Below is a small trained network, with its code and all its weights. Each question gives an input and a target symbol and asks what happens when units are switched off, that is, made to give their printed mean instead of their output.

import numpy as np


def w(rows, s, z=0):
    codes = np.array(rows[::2]) - 128.0
    scale = np.full(codes.shape[1], s)
    scale[-1] = z or s
    return codes * scale


def f(y):
    return y / 2 * (1 + np.tanh(0.7978845608 * (y + 0.044715 * y**3)))


def softmax(a):
    e = np.exp(a - a.max(-1, keepdims=True))
    return e / e.sum(-1, keepdims=True)


def log_softmax(a):
    a = a - a.max(-1, keepdims=True)
    return a - np.log(np.exp(a).sum(-1, keepdims=True))


def net(x, mask):
    ids = ['αγδεζηλμξπσφψω'.index(c) for c in x.split()]
    T = len(ids)
    res = E[ids] + P[:T]
    u = 0
    for l in range(2):
        r = res
        for j in range(2):
            rows = slice(2 * j, 2 * j + 2)
            q, k, v = (r @ M[l][rows].T for M in (Q, K, V))
            z = softmax(np.where(np.tri(T) > 0, q @ k.T / 2**0.5, -1e9)) @ v
            o = O[l][rows]
            res = res + np.where(mask[u + j], z, o[:, -1]) @ o[:, :-1]
        u += 2
        y = f(res @ A[l][:, :-1].T + A[l][:, -1])
        res = res + np.where(mask[u : u + 12], y, B[l][:, -1]) @ B[l][:, :-1]
        u += 12
    return log_softmax(res[-1] @ U[:, :-1].T + U[:, -1])


Q, K, V, O, A, B = {}, {}, {}, {}, {}, {}
E = w([
[138,84,130],'α',
[141,76,132],'γ',
[136,92,124],'δ',
[166,40,119],'ε',
[133,90,126],'ζ',
[122,87,136],'η',
[138,57,140],'λ',
[135,92,118],'μ',
[76,78,134],'ξ',
[171,128,38],'π',
[224,126,195],'σ',
[251,162,67],'φ',
[124,233,158],'ψ',
[85,122,44],'ω',
],0.025)
P = w([
[197,2,78],'0',
[173,11,92],'1',
[152,25,98],'2',
[137,39,110],'3',
[126,55,115],'4',
[112,73,122],'5',
[99,89,129],'6',
[84,104,140],'7',
[72,122,143],'8',
[60,144,147],'9',
[41,161,163],'10',
[137,91,142],'11',
],0.01)
Q[0] = w([
[138,94,152],'L0H1',
[124,173,145],'L0H1',
[55,32,42],'L0H2',
[172,250,194],'L0H2',
],0.013)
K[0] = w([
[111,252,147],'L0H1',
[106,100,90],'L0H1',
[112,244,182],'L0H2',
[177,15,132],'L0H2',
],0.015)
V[0] = w([
[190,255,136],'L0H1',
[74,29,191],'L0H1',
[178,106,198],'L0H2',
[226,156,181],'L0H2',
],0.0075)
O[0] = w([
[57,194,132,2],'L0H1',
[223,82,99,227],'L0H1',
[186,119,199,178],'L0H2',
[232,237,253,133],'L0H2',
],0.0064,0.0046)
A[0] = w([
[155,151,143,68],'L0N1',
[82,143,80,254],'L0N2',
[237,174,110,132],'L0N3',
[67,131,155,196],'L0N4',
[93,98,163,147],'L0N5',
[123,62,244,115],'L0N6',
[170,141,19,94],'L0N7',
[192,127,28,90],'L0N8',
[150,195,175,119],'L0N9',
[81,159,124,107],'L0N10',
[114,185,131,68],'L0N11',
[111,14,187,161],'L0N12',
],0.011,0.0055)
B[0] = w([
[62,107,145,129],'L0N1',
[183,37,121,149],'L0N2',
[59,206,97,178],'L0N3',
[231,119,136,147],'L0N4',
[159,177,127,153],'L0N5',
[141,162,85,205],'L0N6',
[52,145,134,163],'L0N7',
[50,177,143,181],'L0N8',
[126,2,100,143],'L0N9',
[109,133,84,128],'L0N10',
[126,156,100,124],'L0N11',
[181,175,175,254],'L0N12',
],0.0072,0.017)
Q[1] = w([
[73,89,101],'L1H1',
[105,132,125],'L1H1',
[59,168,167],'L1H2',
[110,104,255],'L1H2',
],0.0063)
K[1] = w([
[159,3,108],'L1H1',
[192,72,35],'L1H1',
[195,203,103],'L1H2',
[67,232,211],'L1H2',
],0.0077)
V[1] = w([
[185,242,133],'L1H1',
[178,128,1],'L1H1',
[102,156,204],'L1H2',
[121,47,186],'L1H2',
],0.0092)
O[1] = w([
[118,134,155,254],'L1H1',
[221,141,173,193],'L1H1',
[220,61,170,85],'L1H2',
[123,77,255,138],'L1H2',
],0.0094,0.0047)
A[1] = w([
[146,131,124,109],'L1N1',
[153,109,157,92],'L1N2',
[105,56,191,50],'L1N3',
[126,112,95,108],'L1N4',
[119,106,91,252],'L1N5',
[177,139,175,51],'L1N6',
[196,130,95,76],'L1N7',
[119,122,102,158],'L1N8',
[127,29,66,2],'L1N9',
[252,79,147,163],'L1N10',
[170,94,92,105],'L1N11',
[38,235,205,214],'L1N12',
],0.012,0.007)
B[1] = w([
[168,138,104,131],'L1N1',
[29,83,98,147],'L1N2',
[146,145,196,141],'L1N3',
[151,142,140,125],'L1N4',
[254,89,112,153],'L1N5',
[94,176,155,163],'L1N6',
[100,140,94,147],'L1N7',
[144,104,149,131],'L1N8',
[181,233,214,138],'L1N9',
[42,116,129,254],'L1N10',
[56,95,23,139],'L1N11',
[180,101,120,175],'L1N12',
],0.0081,0.018)
U = w([
[132,154,103,7],'α',
[129,140,129,2],'γ',
[138,129,101,47],'δ',
[121,155,136,81],'ε',
[137,111,108,82],'ζ',
[92,118,109,171],'η',
[59,138,105,28],'λ',
[136,126,134,251],'μ',
[131,40,139,181],'ξ',
[126,69,44,118],'π',
[108,229,184,127],'σ',
[125,192,91,196],'φ',
[181,137,150,249],'ψ',
[251,119,156,237],'ω',
],0.015,0.0029)

Each question gives the input, a string of symbols that net reads in full, and the target symbol t.
The units are the heads (2 rows each of Q, K, V and O) and the neurons (one row each of A and B). Each row of codes is followed by its name. A weight is (code - 128) times the scale printed after its matrix; where a second scale follows, it is the last column's (O, A, B and U).
mask holds one flag per unit, layer by layer, with each layer's heads first. A switched-off unit (its flag False) gives its mean, the last column of its rows in O or B, instead of its output. The means were averaged over made-up inputs and are rounded, as every weight is.
A unit's drop is (log p(t) with every unit on - log p(t) with that unit switched off) / (log p(t) with every unit on - log p(t) with every unit switched off).
The circuit of an input: a set's keep is (log p(t) with only the set's units on - log p(t) with every unit switched off) / (log p(t) with every unit on - log p(t) with every unit switched off). Starting from the 12 units with the biggest drops (on a tie, the unit counted first), units are removed one at a time, each time the one whose removal leaves the highest keep (on an exact tie, the one counted first), for as long as the keep stays at least 0.8.
units of the circuit, in order: the units of the circuit, biggest drop first
most important unit: the unit with the biggest drop
top k neurons: the k neurons with the biggest drops, biggest first
k most important neurons of layer l: the k neurons of layer l with the biggest drops, biggest first
heads that matter: for each layer, one digit per head in row order, 1 if its drop is at least 0.15 and else 0, layers parted by /
input π α π ξ ξ η λ η η σ ε, target σ: units of the circuit, in order -> L0H2; L1N6
input ξ μ π π ζ η, target π: top 3 neurons -> L0N8; L0N7; L0N3
input ε σ σ λ ω π α, target ω: units of the circuit, in order -> L0H2; L1N10; L1N5; L1N9
input φ ξ μ ξ μ λ η ω ξ η π, target π: units of the circuit, in order -> L0H2; L0N12
input μ ε λ ζ δ ξ ξ ξ ξ ξ σ γ, target σ: most important neuron of layer 0 -> L0N8
input ξ σ ω ξ ε, target ω: units of the circuit, in order -> L0H2; L1N9; L1N5
input ξ σ ξ π ω ξ ξ ξ, target ξ: top 4 neurons -> L0N6; L0N3; L0N2; L1N11
input η φ ω δ, target ω: heads that matter -> 01 / 01
input ξ ξ ξ ξ ζ, target ξ: units of the circuit, in order -> L1H2; L0N3
input φ α μ ξ ξ, target ξ: units of the circuit, in order -> L0H2; L0N2; L1H2; L0N3
input ε η φ ζ σ, target φ: top 3 neurons -> L0N3; L0N8; L0N7
input ω ξ ε, target ω: 3 most important neurons of layer 0 -> L0N7; L0N8; L0N4
input γ ξ λ π ζ, target π: top 3 neurons -> L0N8; L0N7; L0N12
input ω ζ ξ σ ξ λ, target σ: most important unit -> L0H2
input η δ γ ξ ζ σ φ ζ, target φ: heads that matter -> 11 / 01
input η μ ξ σ η λ λ ξ η ω, target ω: units of the circuit, in order -> L1N9; L1N5; L0N2; L0H2
input γ ε σ δ η η ξ η σ, target σ: top 3 neurons -> L0N3; L1N6; L0N8
input ε ξ ξ ξ ξ ζ ξ ω π λ, target ω: units of the circuit, in order -> L0H2; L1N9; L1N5; L1N10
input ζ η γ η δ η α ζ λ π, target π: 2 most important neurons of layer 0 -> L0N12; L0N8
input γ φ φ, target φ: 2 most important neurons of layer 0 -> L0N3; L0N8
input η ω μ, target ω: 2 most important neurons of layer 1 -> L1N9; L1N10
input π μ μ η η π δ η, target π: top 4 neurons -> L0N8; L0N7; L0N3; L1N11
input ε μ π ζ, target π: top 4 neurons -> L0N8; L0N3; L0N7; L1N11
input ζ σ μ σ ξ ξ, target σ: 2 most important neurons of layer 0 -> L0N9; L0N12
input σ η δ σ π ω σ π, target ω: heads that matter -> 01 / 10
input ζ φ λ ξ ψ, target ω: top 2 neurons -> L1N10; L0N3
input λ ζ γ γ η ζ ξ ξ ξ α, target ξ: 2 most important neurons of layer 0 -> L0N3; L0N6
